Below are the code and all the weights of a small trained network. Each question names an input and a class and asks about switching units off, where a switched-off unit gives its printed mean instead of its output.

import numpy as np


def w(rows, s, z=0):
    codes = np.array(rows[::2]) - 128.0
    scale = np.full(codes.shape[1], s)
    scale[-1] = z or s
    return codes * scale


def f(y):
    return np.maximum(y, 0)


def log_softmax(a):
    a = a - a.max(-1, keepdims=True)
    return a - np.log(np.exp(a).sum(-1, keepdims=True))


def net(x, mask):
    res = np.array(x, float).reshape(1, 5) / 4 @ E
    y = f(res @ A[0][:, :-1].T + A[0][:, -1])
    res = res + np.where(mask, y, B[0][:, -1]) @ B[0][:, :-1]
    return log_softmax(res[-1] @ U[:, :-1].T + U[:, -1])


A, B = {}, {}
E = w([
[9,212,109,27,148],'x0',
[5,131,14,223,45],'x1',
[139,13,134,42,43],'x2',
[65,87,253,171,134],'x3',
[160,208,176,129,21],'x4',
],0.0072)
A[0] = w([
[173,146,151,98,168,13],'n0',
[61,165,143,49,112,101],'n1',
[98,147,116,175,95,193],'n2',
[94,160,123,77,153,43],'n3',
[165,116,136,156,92,81],'n4',
[126,198,122,204,195,86],'n5',
[166,142,162,61,152,63],'n6',
[85,89,87,162,113,26],'n7',
[156,133,127,164,102,105],'n8',
[114,103,123,90,106,110],'n9',
[127,90,121,92,109,45],'n10',
[129,108,139,93,100,48],'n11',
[208,119,95,174,113,51],'n12',
[64,150,108,83,142,110],'n13',
[83,70,193,168,131,143],'n14',
[141,108,119,85,65,102],'n15',
[127,193,138,155,129,100],'n16',
[145,73,125,116,94,138],'n17',
[166,52,129,207,134,123],'n18',
[175,101,133,95,194,63],'n19',
[165,206,179,128,30,150],'n20',
[89,33,78,133,254,68],'n21',
[53,103,206,133,132,91],'n22',
[77,106,73,139,113,3],'n23',
[189,159,66,82,69,140],'n24',
[109,119,72,155,89,70],'n25',
[161,112,142,136,114,33],'n26',
[88,57,123,85,89,143],'n27',
[167,112,19,106,185,113],'n28',
],0.016,0.0039)
B[0] = w([
[130,73,141,168,158,175],'n0',
[106,111,51,88,147,210],'n1',
[124,112,190,121,188,226],'n2',
[127,94,75,107,130,175],'n3',
[113,119,91,102,140,173],'n4',
[214,160,78,197,118,235],'n5',
[121,79,159,166,186,192],'n6',
[125,86,164,148,179,204],'n7',
[123,135,102,100,141,171],'n8',
[153,154,108,154,140,165],'n9',
[160,136,97,154,118,160],'n10',
[154,142,114,150,135,156],'n11',
[117,100,66,89,131,196],'n12',
[120,102,69,78,130,199],'n13',
[115,88,146,136,40,214],'n14',
[177,164,118,155,136,190],'n15',
[168,157,117,154,116,187],'n16',
[154,176,117,158,142,190],'n17',
[112,98,42,74,145,230],'n18',
[113,98,156,151,173,188],'n19',
[73,208,196,76,148,246],'n20',
[92,252,181,69,139,243],'n21',
[126,76,140,132,36,202],'n22',
[122,77,153,154,172,202],'n23',
[110,96,154,129,30,226],'n24',
[119,87,169,160,169,213],'n25',
[124,117,111,139,138,151],'n26',
[186,188,117,169,145,208],'n27',
[117,105,158,126,33,223],'n28',
],0.032,0.012)
U = w([
[142,71,53,102,148,97],'0',
[150,44,209,216,196,99],'1',
[124,189,191,124,124,255],'2',
[255,157,110,236,109,79],'3',
[148,60,174,175,4,85],'4',
],0.0078,0.0099)

Each question gives the input, the list of numbers given to net, and the class t.
The units are the neurons (one row each of A and B). Each row of codes is followed by its name. A weight is (code - 128) times the scale printed after its matrix; where a second scale follows, it is the last column's (A, B and U).
mask holds one flag per neuron, in row order. A switched-off neuron (its flag False) gives its mean, the last column of its row in B, instead of its output. The means were averaged over made-up inputs and are rounded, as every weight is.
A unit's drop is (log p(t) with every unit on - log p(t) with that unit switched off) / (log p(t) with every unit on - log p(t) with every unit switched off).
The circuit of an input: a set's keep is (log p(t) with only the set's units on - log p(t) with every unit switched off) / (log p(t) with every unit on - log p(t) with every unit switched off). Starting from the 12 units with the biggest drops (on a tie, the unit counted first), units are removed one at a time, each time the one whose removal leaves the highest keep (on an exact tie, the one counted first), for as long as the keep stays at least 0.8.
circuit, biggest first: the units of the circuit, biggest drop first
most important unit: the unit with the biggest drop
top k neurons: the k neurons with the biggest drops, biggest first
drop when u is switched off: that unit's drop, to one decimal
input [5,6,-6,4,0], class 1: top 2 neurons	n2, n18
input [-6,7,0,-1,4], class 1: most important unit	n25
input [-7,4,6,7,8], class 2: top 2 neurons	n20, n1
input [7,8,0,1,-7], class 1: top 3 neurons	n23, n7, n25
input [-2,-6,1,-2,-7], class 2: top 4 neurons	n21, n25, n23, n7
input [7,-5,-6,-7,-1], class 0: top 2 neurons	n1, n3
input [-3,-6,-4,-5,5], class 1: top 3 neurons	n21, n0, n6
input [1,-1,-6,6,2], class 3: top 2 neurons	n5, n24
input [6,8,-6,-3,5], class 1: top 2 neurons	n2, n25
input [-4,6,8,4,-8], class 2: top 2 neurons	n21, n5
input [7,-7,5,4,6], class 0: top 2 neurons	n1, n21
input [8,-1,8,6,-3], class 0: top 4 neurons	n1, n13, n5, n3
input [-6,-1,1,4,7], class 2: top 3 neurons	n20, n1, n13
input [5,5,4,-1,-8], class 2: circuit, biggest first	n21
input [3,6,-5,8,-8], class 2: drop when n24 is switched off	1.9
input [0,6,8,-3,0], class 3: drop when n15 is switched off	0.2
input [3,-6,3,8,-4], class 4: drop when n14 is switched off	0.8
